Below are the code and all the weights of a small trained network. Each question names an input and a target symbol and asks about switching units off, where a switched-off unit gives its printed mean instead of its output.

import numpy as np


def w(rows, s, z=0):
    codes = np.array(rows[::2]) - 128.0
    scale = np.full(codes.shape[1], s)
    scale[-1] = z or s
    return codes * scale


def norm(h):
    return h / np.sqrt((h * h).mean(-1, keepdims=True) + 1e-5)


def f(y):
    return y / 2 * (1 + np.tanh(0.7978845608 * (y + 0.044715 * y**3)))


def softmax(a):
    e = np.exp(a - a.max(-1, keepdims=True))
    return e / e.sum(-1, keepdims=True)


def log_softmax(a):
    a = a - a.max(-1, keepdims=True)
    return a - np.log(np.exp(a).sum(-1, keepdims=True))


def net(x, mask):
    ids = ['ΓΔΘΣΦβεζηλξτψ'.index(c) for c in x.split()]
    T = len(ids)
    res = E[ids] + P[:T]
    u = 0
    for l in range(2):
        r = norm(res)
        for j in range(3):
            rows = slice(2 * j, 2 * j + 2)
            q, k, v = (r @ M[l][rows].T for M in (Q, K, V))
            z = softmax(np.where(np.tri(T) > 0, q @ k.T / 2**0.5, -1e9)) @ v
            o = O[l][rows]
            res = res + np.where(mask[u + j], z, o[:, -1]) @ o[:, :-1]
        u += 3
        y = f(norm(res) @ A[l][:, :-1].T + A[l][:, -1])
        res = res + np.where(mask[u : u + 4], y, B[l][:, -1]) @ B[l][:, :-1]
        u += 4
    return log_softmax(norm(res)[-1] @ U[:, :-1].T + U[:, -1])


Q, K, V, O, A, B = {}, {}, {}, {}, {}, {}
E = w([
[187,96,126,125,108,196,172,169,175,93,103,148],'Γ',
[114,182,180,164,72,100,40,114,163,149,166,195],'Δ',
[62,39,225,168,156,167,120,153,65,184,42,155],'Θ',
[120,117,81,150,127,154,117,155,182,60,226,189],'Σ',
[72,147,121,131,41,55,109,137,145,137,156,184],'Φ',
[124,63,125,102,131,189,97,17,183,216,79,79],'β',
[123,149,151,33,92,85,135,80,170,73,102,200],'ε',
[21,127,49,174,106,94,165,67,160,136,190,200],'ζ',
[132,17,160,68,105,22,188,133,178,180,181,103],'η',
[146,125,188,157,138,100,78,195,167,76,194,113],'λ',
[158,169,48,126,52,72,212,123,92,177,128,177],'ξ',
[38,165,172,52,80,92,127,142,119,191,122,154],'τ',
[64,136,80,129,254,77,181,177,114,116,200,150],'ψ',
],0.021)
P = w([
[91,31,176,93,96,227,93,109,1,158,173,148],'0',
[103,54,116,79,113,167,84,113,70,137,165,145],'1',
[110,87,125,83,100,150,117,149,97,129,159,156],'2',
[115,118,143,101,105,129,127,152,108,128,153,151],'3',
[129,118,135,108,113,139,120,162,141,112,137,134],'4',
[133,141,133,101,109,126,137,185,153,111,124,133],'5',
[138,168,141,138,136,124,150,174,150,118,123,125],'6',
[126,164,108,113,118,120,131,220,182,107,102,93],'7',
[143,213,145,165,159,97,158,169,161,107,113,90],'8',
[124,194,82,149,152,111,109,222,216,79,84,47],'9',
[135,233,120,165,186,116,172,249,195,74,112,48],'10',
],0.013)
Q[0] = w([
[76,213,212,122,104,129,237,152,171,105,116,200],'0.h0',
[152,81,158,139,140,144,163,58,23,135,136,70],'0.h0',
[158,131,126,185,170,148,95,85,42,121,212,94],'0.h1',
[127,155,116,94,99,50,218,152,171,20,123,177],'0.h1',
[172,81,56,138,102,186,1,87,6,194,121,4],'0.h2',
[141,150,166,169,151,154,143,140,44,126,195,130],'0.h2',
],0.0084)
K[0] = w([
[122,110,83,140,136,86,110,184,187,144,37,163],'0.h0',
[143,20,88,49,94,144,79,158,112,147,155,189],'0.h0',
[83,77,121,90,124,188,106,154,29,83,170,136],'0.h1',
[77,187,124,122,112,141,155,156,218,132,169,45],'0.h1',
[141,56,169,123,115,187,117,74,2,118,145,165],'0.h2',
[115,78,79,74,118,118,93,206,74,54,135,201],'0.h2',
],0.0083)
V[0] = w([
[220,187,94,145,127,116,156,124,95,98,197,171],'0.h0',
[116,216,55,94,103,83,165,155,104,25,113,144],'0.h0',
[148,99,89,124,133,33,196,202,116,163,83,83],'0.h1',
[77,103,145,133,181,183,109,86,164,233,183,94],'0.h1',
[90,253,52,120,111,183,119,206,72,225,87,163],'0.h2',
[218,211,116,109,134,154,99,129,168,166,82,143],'0.h2',
],0.0059)
O[0] = w([
[79,39,2,29,162,149,70,115,194,122,169,51,128],'0.h0',
[121,153,141,141,45,171,73,143,15,148,103,72,254],'0.h0',
[85,58,190,195,178,168,61,121,61,38,57,146,93],'0.h1',
[159,64,115,154,126,55,106,150,208,103,110,105,81],'0.h1',
[191,124,123,62,109,79,61,38,108,15,164,137,117],'0.h2',
[79,160,186,86,155,137,120,61,156,69,237,43,51],'0.h2',
],0.0076,0.0053)
A[0] = w([
[254,176,45,161,73,153,170,151,124,112,64,124,147],'0.n0',
[95,161,72,233,25,97,133,140,115,113,138,111,3],'0.n1',
[188,79,194,117,117,165,157,225,109,58,178,104,99],'0.n2',
[89,30,112,170,97,94,63,161,139,143,208,162,177],'0.n3',
],0.0058,0.0005)
B[0] = w([
[132,188,201,59,174,132,183,128,62,135,79,32,162],'0.n0',
[202,187,193,147,82,149,115,135,242,43,188,180,239],'0.n1',
[127,168,193,92,39,53,79,51,95,155,181,200,185],'0.n2',
[143,146,137,119,2,116,215,101,88,136,149,199,254],'0.n3',
],0.0064,0.0033)
Q[1] = w([
[223,61,111,207,130,132,117,158,126,122,145,175],'1.h0',
[69,20,47,108,204,165,79,90,169,161,95,107],'1.h0',
[81,52,192,235,250,138,131,70,115,165,230,128],'1.h1',
[192,68,34,186,185,175,108,45,133,128,150,111],'1.h1',
[114,68,187,187,80,124,136,72,83,108,187,121],'1.h2',
[44,2,115,219,108,150,130,91,175,120,123,51],'1.h2',
],0.0073)
K[1] = w([
[80,83,122,107,79,121,158,119,140,169,123,212],'1.h0',
[180,62,98,141,135,116,144,55,87,211,131,115],'1.h0',
[139,72,135,72,95,132,145,105,85,213,103,156],'1.h1',
[159,55,111,117,130,132,122,101,110,204,154,167],'1.h1',
[140,72,192,52,44,35,136,148,127,123,129,132],'1.h2',
[159,49,133,101,137,109,161,72,98,255,149,120],'1.h2',
],0.0095)
V[1] = w([
[218,116,161,160,118,226,155,127,140,94,99,100],'1.h0',
[70,46,134,93,140,102,193,2,176,130,21,92],'1.h0',
[120,163,144,88,152,67,172,211,128,46,128,62],'1.h1',
[181,163,159,148,85,89,101,88,125,139,86,81],'1.h1',
[181,93,143,114,192,106,111,90,132,194,44,75],'1.h2',
[87,120,109,128,173,138,213,61,105,111,134,127],'1.h2',
],0.0078)
O[1] = w([
[24,130,98,150,98,75,112,108,134,107,137,185,67],'1.h0',
[112,139,202,166,86,137,131,194,81,125,168,90,83],'1.h0',
[173,76,145,138,88,104,170,100,139,255,124,160,126],'1.h1',
[124,76,122,50,91,171,166,244,73,78,155,202,108],'1.h1',
[181,195,117,14,39,132,142,138,125,158,105,165,7],'1.h2',
[82,110,179,154,103,15,164,153,42,126,99,102,107],'1.h2',
],0.0093,0.011)
A[1] = w([
[87,156,80,146,61,104,105,95,165,98,255,191,188],'1.n0',
[80,197,151,111,56,196,139,138,91,189,191,50,87],'1.n1',
[130,125,110,165,209,30,133,199,77,68,121,51,3],'1.n2',
[79,140,83,181,142,83,150,122,115,130,196,203,81],'1.n3',
],0.0098,0.0047)
B[1] = w([
[168,118,60,246,91,54,82,143,104,195,189,144,244],'1.n0',
[127,172,46,136,34,196,143,150,205,45,132,38,187],'1.n1',
[89,113,154,84,124,37,64,207,162,23,38,73,179],'1.n2',
[130,205,167,120,54,100,95,80,157,4,88,173,203],'1.n3',
],0.011)
U = w([
[109,151,112,219,59,83,87,119,169,145,145,175,252],'Γ',
[177,126,88,102,194,110,78,175,218,143,227,107,181],'Δ',
[107,200,183,109,125,91,182,119,167,114,159,170,68],'Θ',
[47,108,152,153,163,133,121,62,174,114,174,91,87],'Σ',
[145,137,106,121,171,192,75,102,99,75,119,177,174],'Φ',
[143,45,157,111,69,53,195,163,205,153,156,106,4],'β',
[124,175,95,127,45,186,129,150,163,110,123,66,229],'ε',
[124,112,150,125,141,45,80,154,162,55,88,80,116],'ζ',
[116,169,120,200,113,185,109,195,84,159,6,181,134],'η',
[94,137,17,89,160,125,166,135,192,160,58,207,93],'λ',
[98,1,88,88,60,119,65,43,70,109,151,88,143],'ξ',
[252,152,190,60,78,140,59,124,99,81,134,163,80],'τ',
[177,146,146,125,92,88,89,41,131,180,69,61,112],'ψ',
],0.0078,0.0011)

Each question gives the input, a string of symbols that net reads in full, and the target symbol t.
The units are the heads (2 rows each of Q, K, V and O) and the neurons (one row each of A and B). Each row of codes is followed by its name. A weight is (code - 128) times the scale printed after its matrix; where a second scale follows, it is the last column's (O, A, B and U).
mask holds one flag per unit, layer by layer, with each layer's heads first. A switched-off unit (its flag False) gives its mean, the last column of its rows in O or B, instead of its output. The means were averaged over made-up inputs and are rounded, as every weight is.
A unit's drop is (log p(t) with every unit on - log p(t) with that unit switched off) / (log p(t) with every unit on - log p(t) with every unit switched off).
The circuit of an input: a set's keep is (log p(t) with only the set's units on - log p(t) with every unit switched off) / (log p(t) with every unit on - log p(t) with every unit switched off). Starting from the 12 units with the biggest drops (on a tie, the unit counted first), units are removed one at a time, each time the one whose removal leaves the highest keep (on an exact tie, the one counted first), for as long as the keep stays at least 0.8.
circuit, biggest first: the units of the circuit, biggest drop first
k most important neurons: the k neurons with the biggest drops, biggest first
top k neurons in layer l: the k neurons of layer l with the biggest drops, biggest first
heads that matter: for each layer, one digit per head in row order, 1 if its drop is at least 0.15 and else 0, layers parted by /
input τ ξ ε, target ξ: circuit, biggest first -> 0.n1, 1.n3, 0.h0
input Γ Δ λ ξ ξ Δ Σ ζ ε, target ζ: heads that matter -> 000 / 001
input Φ Θ Φ ε λ η ψ Γ β, target ε: circuit, biggest first -> 1.h0, 1.h2, 1.n1
input λ ζ ψ ε λ Θ ε, target Θ: top 2 neurons in layer 0 -> 0.n2, 0.n3
input ε ε η η Γ ε Γ Θ τ, target Θ: circuit, biggest first -> 0.h0, 1.n0
input ζ Θ Σ ζ λ ε τ ε ζ Γ, target ζ: 4 most important neurons -> 0.n1, 0.n0, 0.n2, 1.n2
input ψ η ε ε λ λ ψ ξ ψ ξ, target ψ: circuit, biggest first -> 1.h1, 0.n0, 0.h2
input ε η ε ψ Σ ε Γ τ Γ Γ, target Γ: circuit, biggest first -> 1.h0, 0.h2, 0.n2, 1.n0
input η ε ψ ε ζ ε ψ ξ λ ε, target λ: heads that matter -> 000 / 110
input τ ψ ε ζ ψ ζ Φ ε, target Φ: heads that matter -> 010 / 001
input λ η Δ Γ, target Δ: circuit, biggest first -> 1.n3, 0.h0
input ε ε ε τ ε ζ ε Γ β, target ε: heads that matter -> 000 / 000
input β τ ε ε τ η τ, target η: circuit, biggest first -> 0.h1, 1.n3, 1.n2, 1.n0
input ξ ζ ε τ, target ε: circuit, biggest first -> 1.n1
input ζ ψ λ τ, target λ: circuit, biggest first -> 1.h0
input ε ε ζ Δ ε Δ β ε, target β: circuit, biggest first -> 1.h1, 1.n3, 0.h2
input ψ η ζ η ε ξ Φ τ ε β ε, target β: heads that matter -> 011 / 010
input Θ ψ η τ ζ η ε ξ, target ε: circuit, biggest first -> 0.n0, 0.h0, 1.n1
input ε τ ε ε ψ Γ, target ψ: circuit, biggest first -> 1.h1, 0.n0
input τ ε ζ λ ε ζ τ, target ζ: heads that matter -> 000 / 001
input ε τ ε ε ε η ζ ξ, target ζ: circuit, biggest first -> 0.n0, 1.h2, 1.n2
input ζ ζ ψ τ λ ε ψ τ, target ψ: heads that matter -> 000 / 010
input Σ ε η ε, target η: heads that matter -> 001 / 000
input ζ ψ Γ ζ τ ξ, target τ: 2 most important neurons -> 0.n3, 0.n0
input Δ ξ ζ τ η τ, target η: heads that matter -> 000 / 000
input Δ ζ ζ ζ τ, target ζ: heads that matter -> 000 / 000
